Below are the code and all the weights of a small trained network. Each question names an input and a target symbol and asks about switching units off, where a switched-off unit gives its printed mean instead of its output.

import numpy as np


def w(rows, s, z=0):
    codes = np.array(rows[::2]) - 128.0
    scale = np.full(codes.shape[1], s)
    scale[-1] = z or s
    return codes * scale


def f(y):
    return np.maximum(y, 0)


def softmax(a):
    e = np.exp(a - a.max(-1, keepdims=True))
    return e / e.sum(-1, keepdims=True)


def log_softmax(a):
    a = a - a.max(-1, keepdims=True)
    return a - np.log(np.exp(a).sum(-1, keepdims=True))


def net(x, mask):
    ids = ['αβγδεζηλξσφ'.index(c) for c in x.split()]
    T = len(ids)
    res = E[ids] + P[:T]
    u = 0
    for l in range(3):
        q, k, v = (res @ M[l].T for M in (Q, K, V))
        z = softmax(np.where(np.tri(T) > 0, q @ k.T / 3**0.5, -1e9)) @ v
        res = res + np.where(mask[u], z, O[l][:, -1]) @ O[l][:, :-1]
        u += 1
        y = f(res @ A[l][:, :-1].T + A[l][:, -1])
        res = res + np.where(mask[u : u + 4], y, B[l][:, -1]) @ B[l][:, :-1]
        u += 4
    return log_softmax(res[-1] @ U[:, :-1].T + U[:, -1])


Q, K, V, O, A, B = {}, {}, {}, {}, {}, {}
E = w([
[214,177,142,174,206],'α',
[188,102,96,136,32],'β',
[125,248,112,161,131],'γ',
[117,134,155,71,86],'δ',
[86,175,151,132,182],'ε',
[41,96,104,99,135],'ζ',
[130,113,27,125,180],'η',
[175,30,140,92,166],'λ',
[59,200,118,154,72],'ξ',
[97,116,209,114,185],'σ',
[96,136,141,204,109],'φ',
],0.017)
P = w([
[203,97,1,46,206],'0',
[166,94,37,48,195],'1',
[152,112,55,72,166],'2',
[134,116,84,84,153],'3',
[119,129,105,100,132],'4',
[108,136,126,120,117],'5',
[96,144,143,134,103],'6',
[81,154,165,146,86],'7',
[68,160,182,169,75],'8',
[46,162,185,210,74],'9',
[45,160,195,210,59],'10',
],0.0058)
Q[0] = w([
[179,84,87,147,4],'L0H0',
[141,59,233,141,123],'L0H0',
[163,24,45,109,192],'L0H0',
],0.011)
K[0] = w([
[187,95,92,141,25],'L0H0',
[186,67,251,59,123],'L0H0',
[133,67,58,94,166],'L0H0',
],0.014)
V[0] = w([
[112,161,163,1,20],'L0H0',
[64,180,149,215,85],'L0H0',
[71,82,130,222,144],'L0H0',
],0.0078)
O[0] = w([
[126,114,72,223,182,7],'L0H0',
[179,131,77,58,158,10],'L0H0',
[129,89,127,2,107,75],'L0H0',
],0.0093,0.0018)
A[0] = w([
[1,125,173,145,91,117],'L0N0',
[35,172,142,166,57,78],'L0N1',
[77,179,83,139,247,87],'L0N2',
[99,64,34,107,137,254],'L0N3',
],0.0091,0.0033)
B[0] = w([
[49,188,82,188,101,253],'L0N0',
[209,33,151,26,254,192],'L0N1',
[136,143,219,57,109,232],'L0N2',
[157,144,9,112,153,229],'L0N3',
],0.0092,0.0041)
Q[1] = w([
[80,59,98,186,65],'L1H0',
[175,126,118,113,92],'L1H0',
[252,180,197,85,98],'L1H0',
],0.011)
K[1] = w([
[28,135,172,95,248],'L1H0',
[166,225,100,120,115],'L1H0',
[254,214,134,197,46],'L1H0',
],0.0095)
V[1] = w([
[244,94,182,177,114],'L1H0',
[118,86,138,67,36],'L1H0',
[54,214,188,106,255],'L1H0',
],0.0056)
O[1] = w([
[230,82,180,230,102,26],'L1H0',
[112,78,111,99,71,38],'L1H0',
[3,176,92,163,231,251],'L1H0',
],0.005,0.0026)
A[1] = w([
[152,2,144,81,220,31],'L1N0',
[152,17,144,175,98,6],'L1N1',
[40,249,76,201,41,58],'L1N2',
[226,66,184,23,51,84],'L1N3',
],0.0069,0.0026)
B[1] = w([
[60,2,6,52,153,142],'L1N0',
[85,141,51,176,81,153],'L1N1',
[144,120,96,210,11,254],'L1N2',
[148,97,192,115,37,210],'L1N3',
],0.0095,0.0034)
Q[2] = w([
[146,84,110,5,239],'L2H0',
[242,255,125,235,168],'L2H0',
[245,87,80,182,122],'L2H0',
],0.0068)
K[2] = w([
[106,72,72,2,142],'L2H0',
[191,218,75,134,117],'L2H0',
[163,136,53,165,101],'L2H0',
],0.0086)
V[2] = w([
[46,2,71,200,103],'L2H0',
[209,179,85,219,136],'L2H0',
[32,3,201,107,155],'L2H0',
],0.0036)
O[2] = w([
[120,2,85,65,144,249],'L2H0',
[43,207,117,102,163,216],'L2H0',
[157,35,124,168,136,19],'L2H0',
],0.007,0.0014)
A[2] = w([
[151,182,59,50,218,138],'L2N0',
[211,125,87,142,254,255],'L2N1',
[87,104,195,123,158,207],'L2N2',
[132,134,199,71,209,224],'L2N3',
],0.0091,0.0063)
B[2] = w([
[42,101,216,134,86,249],'L2N0',
[129,9,180,217,129,233],'L2N1',
[155,156,94,69,174,232],'L2N2',
[157,146,78,122,214,253],'L2N3',
],0.011,0.0064)
U = w([
[147,135,183,234,159,115],'α',
[185,118,175,68,64,254],'β',
[103,200,169,176,91,141],'γ',
[163,50,81,114,160,152],'δ',
[120,175,74,71,234,128],'ε',
[107,135,132,150,142,89],'ζ',
[133,127,120,146,124,129],'η',
[61,134,91,63,117,17],'λ',
[82,86,254,127,74,60],'ξ',
[131,130,128,132,128,117],'σ',
[183,179,32,198,105,188],'φ',
],0.0094,0.0076)

Each question gives the input, a string of symbols that net reads in full, and the target symbol t.
The units are the heads (3 rows each of Q, K, V and O) and the neurons (one row each of A and B). Each row of codes is followed by its name. A weight is (code - 128) times the scale printed after its matrix; where a second scale follows, it is the last column's (O, A, B and U).
mask holds one flag per unit, layer by layer, with each layer's heads first. A switched-off unit (its flag False) gives its mean, the last column of its rows in O or B, instead of its output. The means were averaged over made-up inputs and are rounded, as every weight is.
A unit's drop is (log p(t) with every unit on - log p(t) with that unit switched off) / (log p(t) with every unit on - log p(t) with every unit switched off).
The circuit of an input: a set's keep is (log p(t) with only the set's units on - log p(t) with every unit switched off) / (log p(t) with every unit on - log p(t) with every unit switched off). Starting from the 12 units with the biggest drops (on a tie, the unit counted first), units are removed one at a time, each time the one whose removal leaves the highest keep (on an exact tie, the one counted first), for as long as the keep stays at least 0.8.
units of the circuit, in order: the units of the circuit, biggest drop first
unit that matters most: the unit with the biggest drop
top k neurons: the k neurons with the biggest drops, biggest first
k most important neurons of layer l: the k neurons of layer l with the biggest drops, biggest first
input δ β φ α σ η γ ξ, target β: units of the circuit, in order : (L1H0 L0N1)
input δ φ α ζ, target λ: 2 most important neurons of layer 2 : (L2N1 L2N0)
input γ β φ ε φ φ ζ φ, target β: units of the circuit, in order : (L0H0)
input σ ε ξ ξ ε β, target φ: units of the circuit, in order : (L0H0 L2N0)
input δ ξ δ λ η ξ δ λ ε, target ε: units of the circuit, in order : (L2N3 L0H0)
input γ ζ φ λ γ α, target α: top 3 neurons : (L2N1 L0N0 L2N3)
input δ σ γ φ λ δ δ δ λ ε β, target φ: top 3 neurons : (L0N1 L1N2 L0N2)
input σ ε φ φ γ ζ γ, target γ: units of the circuit, in order : (L0H0 L2H0 L2N0)
input σ η ζ ζ γ η, target λ: units of the circuit, in order : (L1H0 L2N0)
input β α λ η η α, target β: units of the circuit, in order : (L1H0 L1N3)
input σ γ φ α α δ, target ε: 2 most important neurons of layer 2 : (L2N1 L2N0)
input δ λ δ, target α: top 3 neurons : (L0N0 L0N1 L2N1)
input λ γ ε β λ ξ η γ, target β: top 2 neurons : (L0N2 L1N3)
input γ ξ φ, target γ: unit that matters most : L0N1
input γ α λ σ δ φ ζ, target λ: top 2 neurons : (L0N0 L0N1)
input α δ σ α ζ ε δ λ α α φ, target ε: top 3 neurons : (L0N0 L0N1 L0N3)
input σ σ γ σ γ δ η ζ ξ, target ξ: top 4 neurons : (L2N0 L0N1 L0N0 L2N1)
input λ β β ζ ε, target β: top 2 neurons : (L1N3 L0N2)
input ε β δ λ ε, target β: top 2 neurons : (L0N2 L1N3)
input δ φ λ λ φ φ, target δ: 2 most important neurons of layer 1 : (L1N2 L1N0)
input ζ ξ δ φ β β σ λ, target δ: units of the circuit, in order : (L1N0)
input ε α β α γ ε ζ α α λ, target δ: 2 most important neurons of layer 1 : (L1N0 L1N2)
input η φ ε λ γ, target γ: top 2 neurons : (L1N2 L0N1)
input α β δ, target ε: top 2 neurons : (L0N1 L0N3)
